Here is a tiny trained network, its code and every weight. The questions are about switching its units off for an input and a class, where a switched-off unit gives its printed mean instead of its output.

import numpy as np


def w(rows, s, z=0):
    codes = np.array(rows[::2]) - 128.0
    scale = np.full(codes.shape[1], s)
    scale[-1] = z or s
    return codes * scale


def f(y):
    return y / 2 * (1 + np.tanh(0.7978845608 * (y + 0.044715 * y**3)))


def log_softmax(a):
    a = a - a.max(-1, keepdims=True)
    return a - np.log(np.exp(a).sum(-1, keepdims=True))


def net(x, mask):
    res = np.array(x, float).reshape(1, 6) / 4 @ E
    y = f(res @ A[0][:, :-1].T + A[0][:, -1])
    res = res + np.where(mask, y, B[0][:, -1]) @ B[0][:, :-1]
    return log_softmax(res[-1] @ U[:, :-1].T + U[:, -1])


A, B = {}, {}
E = w([
[208,89,177,5],'x0',
[82,41,229,203],'x1',
[117,143,134,121],'x2',
[118,142,135,121],'x3',
[117,141,134,120],'x4',
[7,1,90,44],'x5',
],0.0087)
A[0] = w([
[31,87,123,173,129],'n0',
[114,155,2,121,230],'n1',
[152,126,133,220,194],'n2',
[138,121,151,28,184],'n3',
[91,104,54,85,176],'n4',
[190,75,221,39,206],'n5',
[241,189,139,47,189],'n6',
[169,87,161,141,126],'n7',
[84,97,255,167,214],'n8',
[149,164,36,114,230],'n9',
[60,150,48,228,255],'n10',
[62,26,154,164,151],'n11',
[219,209,128,103,214],'n12',
[93,192,71,206,201],'n13',
[173,123,20,102,199],'n14',
[40,33,54,75,206],'n15',
[173,158,219,163,225],'n16',
[133,74,174,187,192],'n17',
],0.0098,0.0076)
B[0] = w([
[75,135,105,123,188],'n0',
[155,184,145,74,214],'n1',
[153,173,97,164,197],'n2',
[101,71,166,110,207],'n3',
[70,142,180,63,189],'n4',
[113,46,161,166,250],'n5',
[187,85,148,125,251],'n6',
[115,112,147,165,149],'n7',
[93,109,75,197,227],'n8',
[208,190,146,47,209],'n9',
[136,247,73,106,248],'n10',
[89,111,95,125,206],'n11',
[217,100,149,132,244],'n12',
[155,178,108,126,216],'n13',
[150,132,158,61,198],'n14',
[33,125,127,76,250],'n15',
[181,124,133,216,224],'n16',
[113,135,97,181,191],'n17',
],0.012)
U = w([
[211,220,79,95,190],'0',
[233,67,169,88,245],'1',
[152,180,23,231,150],'2',
[155,48,161,249,187],'3',
[74,216,108,4,131],'4',
[97,73,233,6,16],'5',
[15,154,6,125,13],'6',
[46,1,133,141,63],'7',
],0.0071,0.0012)

Each question gives the input, the list of numbers given to net, and the class t.
The units are the neurons (one row each of A and B). Each row of codes is followed by its name. A weight is (code - 128) times the scale printed after its matrix; where a second scale follows, it is the last column's (A, B and U).
mask holds one flag per neuron, in row order. A switched-off neuron (its flag False) gives its mean, the last column of its row in B, instead of its output. The means were averaged over made-up inputs and are rounded, as every weight is.
A unit's drop is (log p(t) with every unit on - log p(t) with that unit switched off) / (log p(t) with every unit on - log p(t) with every unit switched off).
The circuit of an input: a set's keep is (log p(t) with only the set's units on - log p(t) with every unit switched off) / (log p(t) with every unit on - log p(t) with every unit switched off). Starting from the 12 units with the biggest drops (on a tie, the unit counted first), units are removed one at a time, each time the one whose removal leaves the highest keep (on an exact tie, the one counted first), for as long as the keep stays at least 0.8.
units of the circuit, in order: the units of the circuit, biggest drop first
unit that matters most: the unit with the biggest drop
k most important neurons: the k neurons with the biggest drops, biggest first
drop when u is switched off: that unit's drop, to one decimal
input [2,1,-6,2,-8,-7], class 3: units of the circuit, in order => n16; n10
input [-2,0,-2,-5,-8,6], class 4: unit that matters most => n4
input [1,-3,-2,-6,8,-6], class 1: units of the circuit, in order => n10; n12
input [-3,1,-4,5,-2,1], class 6: units of the circuit, in order => n12; n6
input [1,0,-4,-1,2,3], class 5: 3 most important neurons => n10; n8; n2
input [1,0,7,0,-6,-5], class 1: 2 most important neurons => n10; n12
input [6,0,2,4,6,-7], class 1: 3 most important neurons => n12; n6; n8
input [-2,-1,8,-3,-6,1], class 4: 3 most important neurons => n16; n12; n6
input [-4,5,5,3,5,1], class 6: 2 most important neurons => n12; n0
input [-1,5,-8,-8,-7,-2], class 2: drop when n15 is switched off => 0.0
input [4,-1,6,-2,-7,1], class 5: drop when n16 is switched off => 0.2
input [2,1,5,0,-2,-8], class 3: drop when n14 is switched off => 0.1
input [3,7,-8,5,-7,2], class 7: drop when n10 is switched off => 0.1
input [2,-7,4,0,-1,-7], class 1: most important neuron => n6
